Below is a small trained network, with its code and all its weights. Each question gives an input and a class and asks what happens when units are switched off, that is, made to give their printed mean instead of their output.

import numpy as np


def w(rows, s, z=0):
    codes = np.array(rows[::2]) - 128.0
    scale = np.full(codes.shape[1], s)
    scale[-1] = z or s
    return codes * scale


def norm(h):
    return h / np.sqrt((h * h).mean(-1, keepdims=True) + 1e-5)


def f(y):
    return y / 2 * (1 + np.tanh(0.7978845608 * (y + 0.044715 * y**3)))


def log_softmax(a):
    a = a - a.max(-1, keepdims=True)
    return a - np.log(np.exp(a).sum(-1, keepdims=True))


def net(x, mask):
    res = np.array(x, float).reshape(1, 3) / 4 @ E
    u = 0
    for l in range(3):
        y = f(norm(res) @ A[l][:, :-1].T + A[l][:, -1])
        res = res + np.where(mask[u : u + 7], y, B[l][:, -1]) @ B[l][:, :-1]
        u += 7
    return log_softmax(norm(res)[-1] @ U[:, :-1].T + U[:, -1])


A, B = {}, {}
E = w([
[32,161,123,246,85,2,62],'x0',
[96,68,49,120,211,22,115],'x1',
[50,68,175,109,217,182,170],'x2',
],0.0091)
A[0] = w([
[192,123,115,137,146,184,99,70],'L0N1',
[58,32,158,146,254,175,132,108],'L0N2',
[112,193,81,239,158,40,81,125],'L0N3',
[188,85,98,57,166,153,86,128],'L0N4',
[178,209,167,89,88,154,163,137],'L0N5',
[125,229,179,198,23,185,66,53],'L0N6',
[160,129,123,204,86,17,113,2],'L0N7',
],0.008,0.0059)
B[0] = w([
[125,99,206,147,96,162,89,135],'L0N1',
[23,124,100,146,186,193,199,254],'L0N2',
[128,81,130,79,114,126,54,233],'L0N3',
[135,58,148,133,116,125,182,202],'L0N4',
[165,151,180,139,102,145,201,184],'L0N5',
[113,180,37,254,158,120,212,206],'L0N6',
[145,183,160,43,88,112,82,168],'L0N7',
],0.0094,0.0071)
A[1] = w([
[90,49,205,140,101,146,62,39],'L1N1',
[45,107,118,137,157,95,106,98],'L1N2',
[140,204,119,156,32,82,82,173],'L1N3',
[142,175,170,110,9,42,62,145],'L1N4',
[146,109,149,97,203,146,101,2],'L1N5',
[178,175,114,140,84,172,145,84],'L1N6',
[88,131,148,91,128,147,101,5],'L1N7',
],0.011,0.0035)
B[1] = w([
[77,101,128,220,99,134,145,137],'L1N1',
[197,136,158,138,65,98,75,221],'L1N2',
[84,183,104,108,253,123,128,254],'L1N3',
[131,187,63,91,254,145,83,243],'L1N4',
[121,134,129,124,146,168,167,139],'L1N5',
[142,165,190,188,50,162,136,182],'L1N6',
[108,70,157,164,133,127,129,121],'L1N7',
],0.0096,0.0058)
A[2] = w([
[86,148,131,66,191,170,141,10],'L2N1',
[168,166,88,106,220,38,85,29],'L2N2',
[66,23,30,199,159,96,88,14],'L2N3',
[254,120,249,101,17,213,151,34],'L2N4',
[62,173,167,170,112,82,26,2],'L2N5',
[100,171,164,139,86,90,37,116],'L2N6',
[123,131,79,97,182,4,139,70],'L2N7',
],0.0081,0.0031)
B[2] = w([
[100,85,116,100,184,28,190,191],'L2N1',
[189,113,73,71,136,200,114,228],'L2N2',
[211,81,150,102,10,139,131,214],'L2N3',
[160,120,138,74,165,16,39,253],'L2N4',
[116,120,221,105,117,92,68,179],'L2N5',
[24,220,145,147,129,31,119,160],'L2N6',
[125,90,2,141,66,200,81,211],'L2N7',
],0.0084,0.0049)
U = w([
[117,251,168,243,107,151,209,188],'0',
[92,200,54,92,187,108,39,244],'1',
[235,138,229,53,104,126,155,74],'2',
[144,46,57,108,52,145,145,28],'3',
[59,110,174,169,11,64,65,2],'4',
[47,76,152,83,243,187,235,143],'5',
],0.016,0.0029)

Each question gives the input, the list of numbers given to net, and the class t.
The units are the neurons (one row each of A and B). Each row of codes is followed by its name. A weight is (code - 128) times the scale printed after its matrix; where a second scale follows, it is the last column's (A, B and U).
mask holds one flag per neuron, layer by layer. A switched-off neuron (its flag False) gives its mean, the last column of its row in B, instead of its output. The means were averaged over made-up inputs and are rounded, as every weight is.
A unit's drop is (log p(t) with every unit on - log p(t) with that unit switched off) / (log p(t) with every unit on - log p(t) with every unit switched off).
The circuit of an input: a set's keep is (log p(t) with only the set's units on - log p(t) with every unit switched off) / (log p(t) with every unit on - log p(t) with every unit switched off). Starting from the 12 units with the biggest drops (on a tie, the unit counted first), units are removed one at a time, each time the one whose removal leaves the highest keep (on an exact tie, the one counted first), for as long as the keep stays at least 0.8.
circuit, biggest first: the units of the circuit, biggest drop first
top k neurons: the k neurons with the biggest drops, biggest first
top k neurons in layer l: the k neurons of layer l with the biggest drops, biggest first
drop of u: that unit's drop, to one decimal
input [-8,0,1], class 2: top 2 neurons	[L1N3; L2N4]
input [6,0,3], class 4: top 2 neurons in layer 1	[L1N1; L1N2]
input [-2,0,-6], class 0: circuit, biggest first	[L1N6]
input [5,2,8], class 4: top 3 neurons in layer 1	[L1N2; L1N3; L1N4]
input [3,6,3], class 4: circuit, biggest first	[L1N2; L1N4]
input [-1,5,1], class 3: circuit, biggest first	[L2N3; L1N3]
input [-6,-6,4], class 2: circuit, biggest first	[L2N4; L1N3]
input [-5,-7,6], class 2: circuit, biggest first	[L1N3; L2N4]
input [-2,-7,4], class 2: top 3 neurons	[L2N4; L0N2; L1N3]
input [4,6,1], class 4: top 2 neurons in layer 2	[L2N3; L2N5]
input [-2,0,0], class 2: top 2 neurons	[L0N2; L1N3]
input [-1,0,0], class 2: top 2 neurons in layer 0	[L0N2; L0N5]
input [-1,-5,-3], class 0: drop of L0N6	0.2
input [-3,-8,-3], class 0: circuit, biggest first	[L0N6]
input [1,-6,3], class 0: drop of L0N6	0.3
input [-2,0,-5], class 0: drop of L0N5	-0.1
input [1,-8,6], class 0: drop of L2N2	0.0
